[  1   2   0  -5  -4   2   1   5  -5   3   5  -2   0  -6   9 -24  -9  18
  -3] => <30>/G
[-1  2  2  0 -5  3  1  4 -5  2  0  0  3 -2 -1 -8  1 -2  0] => <30>/S
[ -5  -4  -2   1  -6   8   5   1   8  14   4   7   1  -7   1 -17  -4   3
   3] => <32>/Y
[  3  -7  -3   3  -5   5   4  11   3  54  10   6  -6   2 -13  -4   8  -1
  -1] => <32>/H
[  6 -14  -1   0  -3   6   3   2   1  31   9  -1   0   5   3 -11  -4  -1
  -5] => <26>/L
[ 3 -3 -5  3 -7  4 -1  2  4 30  3  5 -2 -2 -5 -1  3  1 -2] => <32>/Y
[  0  -2   4   1  -9  -1   0   4  -8   6   6   2  -5   0   3 -18  -7  -1
  -6] => <30>/S
[  6   1  -2   1   0  -1  -3   4  -6  26   3   0 -11   8  -1  -7   6   1
  -6] => <30>/V
[ 11 -10  -7   1  -1   5   9   1   8  21   5   4  -2  -2 -11  -4   3   2
  -4] => <32>/Y
[  0  -6   2  -1  -7   3   3  -3  10 -12   9   3   4 -12   9 -14 -16   4
   0] => <32>/A
[  0   3  -2   8   5   3   4   6   6  36   9   3 -12   2  -7   8  10  -1
  -1] => <32>/H
[  0   2  -1   3   2  -6  -1   6  -8  41   2   1  -6   3  -1 -15   1   1
  -9] => <30>/V
[ 2 -8 -2 -1  8  5  0  5  6 39  4  3 -7  3  1  1  1  3 -7] => <26>/K
[ 1 -5 -1 -1 -7  5  5  4  3 17  8  5  1  0 -1 -6  2 -1 -3] => <32>/A
[ 4  4  1  1  0  0  1  4  6 15 -7 -1 -2  3 -4 11 -4  3 -6] => <26>/K
[ 4 -2  2 -6  2 -5  5 -5 -3 12  2  1  2  1  0 22  7  2 -1] => <26>/K
[  1   2   5  -3  -5   3   1   7 -16  -9  -2   0  -1  -2   5 -16   1   7
  -5] => <30>/G
[ -2   9   0   4  -5   4  -2   5 -10  24  -1   1  -3   0  -4 -13  -4  -2
  -4] => <30>/V
[10 -2  3 -2  4  4  1  0  8 26 16  4  0 12  2 11 -6  2 -5] => <26>/K
[ 14  -1  -3   7   2   2   2  16   0  68  -5  10 -14  19 -29  30  33 -10
  -2] => <32>/A
[ 5  0 11  3  6  4  7  5  2 42  3  0 -4  8 -1  1 -6  4 -9] => <26>/Q
[ 2  4 -1  0  8 -1  2 -2  3 20  4  3  1  4  4 10 -4  3 -5] => <26>/K
[ -3 -10  -4   1  -3   7   2   8   8  40   6   5  -4  -2   0 -31 -13   2
 -11] => <32>/Y
[ 7 -1 -1  1 -1  5 -1 -1  2 26 -1  3 -2 -1 -1  1 -9  2 -3] => <26>/L
[-8 -1 -3  3 -2  7  1  5  8 19  4  3 -3 -3 -6  0  1  0  0] => <32>/Y
[ -2 -12  -2   0  -2   2   7   5  13  26   5   6   3   5  -8 -22  -2   0
  -1] => <32>/H
[ 5 -4 -3  6  4  6  1  7 -1 52  8  8  5 20 -7 14  6  2 -5] => <26>/Q
[ -2 -12   1  -1  -4  11   7   3  11  22  11   4   5  -1   5 -34 -16   6
  -2] => <32>/A
[  5   0  -4   2   7   2  -1   6   4  56   2   4 -12  13  -5  -6  -4   4
  -8] => <26>/L
[ 0 -9 -1 -1 -6  9  5  3 11 27  9  4  2 -1 -3 -5  1  0 -1] => <32>/H
[  1   1  -5   2  -1  -1   4   3  -8  -6   9  -1   7  -2   9 -28 -10   6
  -3] => <30>/G
[  6  -3  -1   4  -6   1   1   8 -10  43   2   4  -4  11  -2   5  12   1
 -10] => <30>/G
[ 5  3  2  0 -8 -2 -1  6 -7 22  3  2 -4  2  5 -3  2  5 -7] => <30>/V
[ -4  -3   4   0  -4   5   1   7  10   9   5   3  -1  -7  -9 -13  -9   2
  -3] => <32>/A
[ -5  -5   0   1  -2   4   3   2  12  15   7   3   0  -5  -1 -26  -5   5
   2] => <32>/A
[ -4  -5  -2   1  -1  -2   2   2   3  22   7   3  -1  -3   3 -18  -1   3
  -4] => <32>/Y
[ 2 -3 -1  3  4  5 -1  2  0 49  2  0 -4 11 -6  9 -1 -1 -4] => <26>/L
[ 6  6  1 -1  5  0  2  0  0 10  4 -1  3  5  2 19 -9  5 -3] => <26>/Q
[ 12  -9  -1   6   3   5   4   9   9  68   3  10 -13  15 -24  22  28 -13
  -4] => <32>/H
[  2  -1  -2   0   1   9   1   1   7   9   2  -1  -3   6   5  -7 -11  -2
  -1] => <26>/L

[-6  0  3 -4  0  1 -6 -1  1  0  1  6 -1 -2  0  0 -1  0  2] => J/P
[ 4 -1 -3 -3 -4 -2  1  0  2 -2 -1  9  1  0  3 -6  4 -1 -2] => F/Z
[-10  -3   0  -4  -2   3  -3  -3   1  -4   7   6  -4  -8   1   2  -6   2
  -2] => J/D
[ 4  1  2  3  1  4  2 -2  4  1 -3 -2  1  3  3  2  1  4 -7] => M/W
[ 1  0  1  3 -5  5 -2 -1  2  2  6  2  1 -4  3  4  6  3  0] => M/E
[ 5 -1 -2  1  6  3  5  0 -4  2  4 -7 -3  3  2 -6 13 -1 -3] => C/N
[ 4  0  0  1 -4 -2  1 -3  5  0 -8  9  2  3  5  4 -2 -1 -2] => F/Z
[-9  0  2 -4  3  1 -3 -1 -2 -2 -2  2 -1 -2 -1  2 -5 -1  3] => J/P
[-1 -2  0  0  7  4  4 -3 -1  1  5 -5 -3  4  5 -8 17  0 -7] => C/N
[-11   0   4  -5  -4   2  -5  -1   0   0   0   3   0  -5  -2   3  -5   1
   5] => J/P
[11  0 -1  2 -2 -4  8  1  3  2 -4  5  2  1  6 -5  3  1  0] => F/T
[-13  -1   3  -5  -1   7  -4   0  -1  -3   4  -1  -1  -6  -2  -5  -9   2
   1] => J/P
[ 6  2  0  1 -1  3  3 -1  1  1  2  1  0  2  3  2  4 -1 -1] => M/E
[ 8  1  0  5 -6  5  0 -3  5  1  7  1  2 -4  3  3 -1  1 -1] => M/E
[-1  1  0  4 -3  3 -2  0  2  1  4 -6  2  1  0  3  4  0  4] => M/E
[-4  1 -1 -3 -1 -3  1 -4  4  1 -2  7  0  4  4  3 -3 -4 -5] => F/Z
[-3  1 -1 -4 -3  1  5  5  2  2 -4  7  3  1  7 -3  2 -1  3] => F/T
[ -3   0   0  -4   2   4   1   1   5   3 -16  -5   1   7   2  -1  -5   0
  -5] => F/Z
[ 8  2  0  2 -1  5  3 -1  2  2  6  3  1 -2  3  0  6  5 -3] => M/W
[ 9 -1 -2  2  1 -4  9  0 -1  0  7  6  0 -2  5 -5 16  2 -1] => C/N
[ 5 -2  0  2  2  2  2 -5  1 -2  7  1 -3  2  1 -1  7 -2 -7] => C/U
[-16  -2   1  -4  -1   1  -5  -1   0  -1   0   3  -2  -1  -1  -2  -2   2
  -4] => J/D
[-12  -1   1  -4   0   0   0  -3   1  -2   2   7   0  -3   2  -2  -3   1
   0] => J/D
[  1   1   1  -1   3   6   1  -1   3   0  -8 -10   0   5  -1  -1  -4   0
  -5] => M/W
[ 4  3  0  2  0  3  3 -2  4  1 -1 -3  1  4  3  3  1  1 -8] => M/W
[ 3 -1 -2  2  5  3  2 -6  0  1  6 -4 -4  2  1 -1 11 -2 -3] => C/U
[ 7  2 -3 -1 -3  4  5 -1  3  1  4  4  1  2  6  1  4  1 -6] => M/W
[ 5  0 -1  1 -2  8 -1 -1  3  1  0 -4 -1  1  2  2  1 -3 -3] => M/E
[-13  -1   1  -2  -3   3  -4  -1   2  -2   1   5   0  -6   1  -1   0  -1
   7] => J/P
[-10  -1   0  -5   1   3  -4  -4   1  -1   0   3  -4   1   0  -4  -5  -3
  -2] => J/D
[ 4  1  1  1 -3  4 -1  1  1 -1  6 -1  1 -2  2  1 -4  2 -5] => M/E
[  6   0  -1   1   7   4   6  -1  -2   1   6 -10  -4   3   2  -8  10   2
  -6] => C/N
[ 1  4 -1 -1 -1 -2  1  1 -5  3 -8  5  0  2  4 -2  2 -3  4] => F/Z
[ 7 -1 -2  1  7 -1  4 -6 -6 -1 10  0 -4 -1  2 -4 11 -1 -4] => C/U
[  0  -1   0  -4   1  -3   6   4   2   1 -10   4   3   1   4  -2  -2  -3
   3] => F/T
[-2  1  2  2  6  3  5 -3  1 -1  5 -6  0  4  1 -7  6  3 -7] => C/N
[-8  0  5 -4 -2  3 -5  1 -2 -1 -4  4  0 -3 -3  3 -7  1  3] => J/P
[-9  0  2 -4  0  2 -5 -1  1 -1 -1  3 -2 -2  0  2 -7 -2  4] => J/P

[-3 -5  2  1  2  4  5  1 -1  2  1  3 -1  1  1 -3  0 -6  3] => [84]/<82>
[-4 -6  2 -1  3  3  0  0  1 -1  2  2 -1  5 -4 -2  6 -4  5] => [84]/<91>
[-6  1 -8 -3 -1 -4 -2  1  0  1  2  1  1  4 -2  0  1 -1  7] => [78]/<84>
[-6  2 -3 -2 -1 -4  1  2  0  0  1  2  1  0 -1 -1 -3  2  8] => [78]/<81>
[-7  0 -6 -3 -3 -6  1 -1  2  1 -2  0  3  2 -1  0 -4  5  5] => [78]/<84>
